Each row has two labels, one from each of two sets.
[ 0.02 -1.65  1.51  0.38 -0.23 -1.17 -0.03  0.49 -0.20  0.03  0.88  0.14
  2.14  0.14 -1.09 -0.81  0.50  0.20 -0.74  1.08  0.08 -0.38  0.37  0.75
 -1.59  0.02  0.29 -1.10 -1.53  0.10  0.02  0.99 -0.56  1.30  3.13 -0.33
 -1.70]  (43) z656
[-0.37 -1.46 -0.25 -1.17 -0.21  1.41 -0.59  0.40 -1.40  0.30 -0.62  0.44
 -1.64  0.17  6.11 -0.81 -0.31  0.63  0.18  0.80  1.48  0.88  1.11 -0.25
 -0.09  0.14  0.49 -0.61 -0.62 -0.05  1.00 -0.45 -0.04  0.12 -2.18  0.12
  2.53]  (40) z656
[ 0.23 -2.15  0.07  0.96 -0.74 -1.60 -0.35 -0.50  0.05  0.11 -0.29 -0.91
  2.26  1.01 -0.34  0.78  0.60  0.56  0.02 -0.88 -0.25 -0.23 -1.25  0.51
  0.16  0.25 -0.52 -0.52  0.49 -0.04 -0.35  0.73  0.30  1.12  0.83  0.35
 -2.81]  (41) z656
[ 0.23 -0.31  0.99 -0.59  0.18  0.45 -0.66  0.31 -1.32 -0.15  0.13  0.36
  0.79  0.06  2.96  0.16  0.04  0.44  0.88  0.08  0.67  0.32  0.45 -0.06
 -0.41  0.20 -0.03  0.52 -0.15 -0.06  0.24 -0.16  0.68 -0.30 -1.41 -0.68
  1.04]  (49) z656
[ 0.16 -1.53  0.25 -0.34 -0.12 -0.22 -0.18  0.58 -0.30  0.14  0.25 -0.09
  0.88 -0.09  1.40 -0.48 -0.29  0.33 -0.09  0.65  0.54 -0.27  0.66  0.33
  0.07  0.12 -0.27 -0.30 -0.30  0.15  0.35  0.09 -0.21  0.83  1.03 -0.44
 -0.76]  (43) Z788
[ 0.25 -2.51  1.00  0.12 -0.24  0.11 -0.90  0.57 -0.39  0.63 -0.30 -0.31
  1.39 -0.40  0.46 -0.28 -0.33  0.14 -0.46 -0.49  0.71  0.03  0.13  0.60
 -0.13 -0.55  0.24  0.67 -0.13 -0.13  0.32  0.47 -0.19  1.87  2.95  0.49
 -0.23]  (43) z656
[-0.22 -4.90  1.56  0.06 -1.33 -0.52 -0.73 -0.41 -1.72  0.30  0.34 -1.09
  5.11 -0.64  2.64 -0.07  1.24  0.73 -1.54  0.01  0.95 -0.37  0.62 -0.57
 -0.23 -0.28  1.05 -0.55 -0.56 -0.22  0.01  1.27 -0.12  2.68  3.41  0.24
 -0.30]  (43) Z788
[-0.55  3.29  0.08 -0.72 -0.59  0.60 -0.44  0.81  0.23 -0.14 -0.53 -0.42
 -2.39  0.16  1.47 -0.64 -0.75  1.02  0.15 -0.03  0.45  0.40  0.71 -0.81
  0.00  0.09  0.42  0.65  0.21 -0.28  0.00  0.57 -0.15 -0.38 -1.57 -0.33
  0.45]  (43) z656
[-0.27 -4.68  1.38 -0.15 -0.17 -0.09 -0.12 -0.19 -0.39 -0.22  1.15  0.50
  2.72 -0.26  1.78  0.01  0.45  0.42 -0.18  0.34  1.15  0.15  0.13  0.57
 -0.12  0.36 -0.22 -1.40 -0.20  0.11 -0.18 -0.18 -0.05  3.17  3.66 -0.35
 -2.06]  (43) z656
[ 0.49 -0.30  0.86  0.86  0.88  1.72 -0.42  0.56  0.03  0.09  0.28  0.11
  2.54  0.05 -1.05  0.31 -0.10  0.49  0.42  0.39  0.05 -0.49  0.80 -0.36
 -0.22 -0.09 -0.54 -0.09  0.49 -0.13  0.08  1.20  0.14  2.00  1.71  0.12
 -1.13]  (49) z656
[ 0.17 -3.07  0.04 -0.73 -1.01 -0.60 -0.24 -0.25 -0.09  0.37  0.94 -0.06
  2.80  0.00  0.02 -0.43  0.66  0.34 -1.09  0.11  0.58  0.42  0.27 -0.02
 -0.18 -1.19 -0.05 -1.26 -0.08 -0.20  0.37  1.67  0.24  1.01  0.28  0.64
 -1.59]  (35) z423
[ 0.49  3.23  0.44  0.45 -0.20  0.31 -0.58  0.31 -0.21  0.32 -0.28  0.02
  0.87  0.46 -1.66  0.71  0.35  0.74  0.21  0.69 -0.43 -0.60 -0.04 -0.70
 -0.35  0.72 -0.53  0.75  0.87  0.06 -0.02  0.70 -0.17  0.97 -0.49 -0.04
 -1.64]  (49) z656
[ 0.25 -2.60  0.37  1.93 -0.39 -0.64 -0.48 -1.26  1.05  0.03  0.89  0.13
  4.35  0.93 -3.01  0.06  0.89  0.04 -0.68  0.51 -0.03 -1.17 -1.05  1.20
  0.43  0.64 -0.29 -1.34  0.89  0.53  0.80  1.50 -0.78  2.69  2.73  0.29
 -3.74]  (41) Z788
[ 0.86  0.13  0.85  1.23 -0.30 -0.40  0.04  0.68  1.04 -0.01  0.95  0.46
  5.21 -0.36 -3.22  0.08  0.94  0.20  0.00  0.19 -2.30 -2.18 -1.43  0.49
 -0.85  0.33 -1.31 -0.26  0.82 -0.05  0.88  0.70 -0.13  3.23  1.69 -1.20
 -3.36]  (49) Z788
[ 0.30 -2.85  1.55 -1.38 -0.48  0.03 -0.28  0.93 -0.92 -0.07  0.54 -0.02
  3.34 -0.99  1.88 -0.23  0.87  0.20 -0.49 -0.06  0.47 -0.20  0.11 -0.02
 -0.13  0.53  0.33  0.21 -0.39  0.23  0.28  0.68 -0.11  1.66  2.35 -0.36
 -0.41]  (43) z656
[ 0.01 -1.16 -0.04  1.28 -0.10 -0.23  0.58 -0.91  1.19 -0.74  0.86  0.71
  4.46  0.59 -5.20 -0.16  0.97  0.53 -0.60 -0.09 -0.89 -1.27 -0.60  1.06
  0.44  0.23 -0.37 -1.90 -0.03 -0.42 -0.45  1.56 -0.65  3.23  3.75 -0.25
 -5.03]  (41) z656
[ 0.07 -1.66 -0.22 -0.25 -0.57 -0.22 -0.51 -0.36  0.16  0.69  0.50 -0.01
  1.77  0.16 -0.12 -0.02  0.33  0.17 -0.28  0.62  0.31 -0.41  0.13  0.57
  0.16 -0.32  0.00 -0.14 -0.03 -1.02 -0.56  0.55 -0.05  1.11  1.30  0.08
 -1.88]  (35) z656
[ 0.16 -3.42  0.76  0.29 -0.39  0.30 -2.29  0.23 -0.68 -0.60  0.26  0.13
  1.93  0.02  1.93 -0.32 -0.51  0.79  0.17  0.35 -0.27  0.26  0.08  1.09
  1.58  0.55  0.76 -0.61 -0.30  0.13  0.04  0.32  0.26  1.98  2.65 -0.62
  0.08]  (43) Z788
[-0.52 -3.52  0.97 -0.05 -0.41  0.39 -0.47  0.12 -1.44 -0.04  0.12  0.26
  1.59 -0.31  3.68 -0.42 -0.15  0.33 -0.45  0.63  1.32  0.39  0.26  0.16
 -0.32  0.01  0.89  0.18 -0.47  0.37  0.03  0.46 -0.02  1.36  1.42  1.54
  0.94]  (40) z656
[ 0.45 -2.02 -0.53  0.70 -0.08 -0.50  0.40 -0.56  0.68  0.31  0.03 -0.57
  1.72 -0.71 -1.06 -0.09  0.71  0.02 -0.46  0.41  0.30 -0.81 -0.72  0.29
 -0.28 -0.24 -0.58 -0.38 -0.10 -1.08 -0.77  1.06 -0.13 -1.20  1.30  0.83
 -1.10]  (41) z656
[ 0.58 -0.89  1.43  0.42 -0.42  0.18  1.08 -0.34 -0.37  1.43  0.89  0.75
  4.90  0.00 -1.76  0.05  1.57 -1.10 -0.06  0.03 -0.25 -0.99 -0.18  0.12
 -0.69  0.51 -0.61 -0.27  0.50  0.52  0.06  0.31  0.37  1.72 -0.86 -0.45
 -1.29]  (49) z423
[ 0.74  0.40  1.01  0.56 -0.14  0.69  0.20  0.32  0.27 -0.18  0.29  0.07
  6.37  0.15 -1.21  0.40  1.14  0.08 -0.30 -0.31 -0.63 -1.91 -0.73 -0.43
 -0.39  0.26 -1.46  0.22  2.07  0.40  0.07  0.49  0.46  2.59  1.26  0.38
 -3.18]  (49) z656
